[[  1   7  -8   9]
 [  9   9   5 -73]
 [ 18 -17  -4  54]]
->
[[  1   7]
 [  9   9]
 [ 18 -17]]

[[ 30   6   4]
 [ 30  22  16]
 [ 27  56 -73]
 [ 18  36 -28]
 [ 39  42 -27]]
->
[[30  6]
 [30 22]
 [27 56]]

[[ 36  12  14 -24  -7]
 [ 34 -22   2 -60 -32]
 [-33 -42  37  23 -38]
 [ 29 -22 -41 -18  54]
 [-22  47   1   4  22]]
->
[[ 36  12]
 [ 34 -22]
 [-33 -42]]

[[-17  15  -8]
 [-49  59 -22]
 [-29  31 -13]
 [-10   4  -5]
 [-38  43 -17]]
->
[[-17  15]
 [-49  59]
 [-29  31]]

[[ 30  18  48  29  51]
 [ -1 -63   6 -19 -46]
 [ 19 -30  36   7   4]]
->
[[ 30  18]
 [ -1 -63]
 [ 19 -30]]

[[  5  -5  -5  -6]
 [ 79  40  14  35]
 [ 43 -48  25  55]]
->
[[  5  -5]
 [ 79  40]
 [ 43 -48]]
---
[[-27 -33  55   6 -49 -54 -39 -63  29 -42]
 [ 11  49  32 -49 -27  -4  39  23  64  20]
 [ 40 -49 -13 -32   4 -30 -56 -26 -64 -48]
 [-42  21  35  10  22  50  49  22  47   0]
 [ 55  47 -51 -51 -45 -28  27  26  30  27]
 [ -1  41   3 -26 -11   0  41  20  52  38]
 [ 52  55  -7 -68 -59 -32  33  20  52   7]
 [-17  29 -51  15  63  18 -16  36   4  62]
 [-34  36  18   1  20  39  42  21  43  37]]
->
[[ 40 -49 -13 -32   4 -30 -56 -26 -64 -48]
 [-27 -33  55   6 -49 -54 -39 -63  29 -42]
 [-42  21  35  10  22  50  49  22  47   0]
 [-17  29 -51  15  63  18 -16  36   4  62]
 [-34  36  18   1  20  39  42  21  43  37]
 [ -1  41   3 -26 -11   0  41  20  52  38]
 [ 55  47 -51 -51 -45 -28  27  26  30  27]
 [ 11  49  32 -49 -27  -4  39  23  64  20]
 [ 52  55  -7 -68 -59 -32  33  20  52   7]]

[[-58  53  20]
 [ 54   7  41]
 [ 56 -40 -13]
 [ 21  55 -23]]
->
[[ 56 -40 -13]
 [ 54   7  41]
 [-58  53  20]
 [ 21  55 -23]]

[[ 33  24  32  -8]
 [-48  60 -19  48]
 [ 35 -20  18 -19]
 [ 31 -70 -14 -20]
 [-29   0  -6 -21]]
->
[[ 31 -70 -14 -20]
 [ 35 -20  18 -19]
 [-29   0  -6 -21]
 [ 33  24  32  -8]
 [-48  60 -19  48]]

[[-52 -69]
 [ -6 -42]
 [ -6   1]
 [ 76  57]
 [-12 -61]
 [  7  44]
 [-72 -22]
 [-14  31]]
->
[[-52 -69]
 [-12 -61]
 [ -6 -42]
 [-72 -22]
 [ -6   1]
 [-14  31]
 [  7  44]
 [ 76  57]]

[[  6  35   3   3 -10  -2   8  -1  -2  -6 -42  39 -33  -8]
 [-15 -12 -18 -41   1  28   2 -28 -12  49 -60  51 -47 -14]]
->
[[-15 -12 -18 -41   1  28   2 -28 -12  49 -60  51 -47 -14]
 [  6  35   3   3 -10  -2   8  -1  -2  -6 -42  39 -33  -8]]

[[-65  31  62]
 [  4  47   3]
 [ -5 -21 -32]
 [ 60 -38 -30]
 [ 56 -25 -25]
 [ 49 -22 -30]
 [  5  43 -36]
 [ 22  34 -19]
 [  4  53 -16]]
->
[[ 60 -38 -30]
 [ 56 -25 -25]
 [ 49 -22 -30]
 [ -5 -21 -32]
 [-65  31  62]
 [ 22  34 -19]
 [  5  43 -36]
 [  4  47   3]
 [  4  53 -16]]

[[-32 -30  30  21 -19  -5]
 [ 26  13 -21  -8  26  10]
 [ 56  51  -9 -13  37   8]
 [ -6  -9  28  22  -7   2]
 [-44 -27   8  -3 -39 -16]
 [-36 -17 -17 -20 -44 -15]
 [ -6   6 -16 -21 -43  -9]
 [ 47  43 -14 -17   7   6]
 [ 28  33 -29 -27   1  -1]
 [ 57  50  16   8  40  12]
 [ 31  37 -15 -21  17  -3]]
->
[[-32 -30  30  21 -19  -5]
 [-44 -27   8  -3 -39 -16]
 [-36 -17 -17 -20 -44 -15]
 [ -6  -9  28  22  -7   2]
 [ -6   6 -16 -21 -43  -9]
 [ 26  13 -21  -8  26  10]
 [ 28  33 -29 -27   1  -1]
 [ 31  37 -15 -21  17  -3]
 [ 47  43 -14 -17   7   6]
 [ 57  50  16   8  40  12]
 [ 56  51  -9 -13  37   8]]
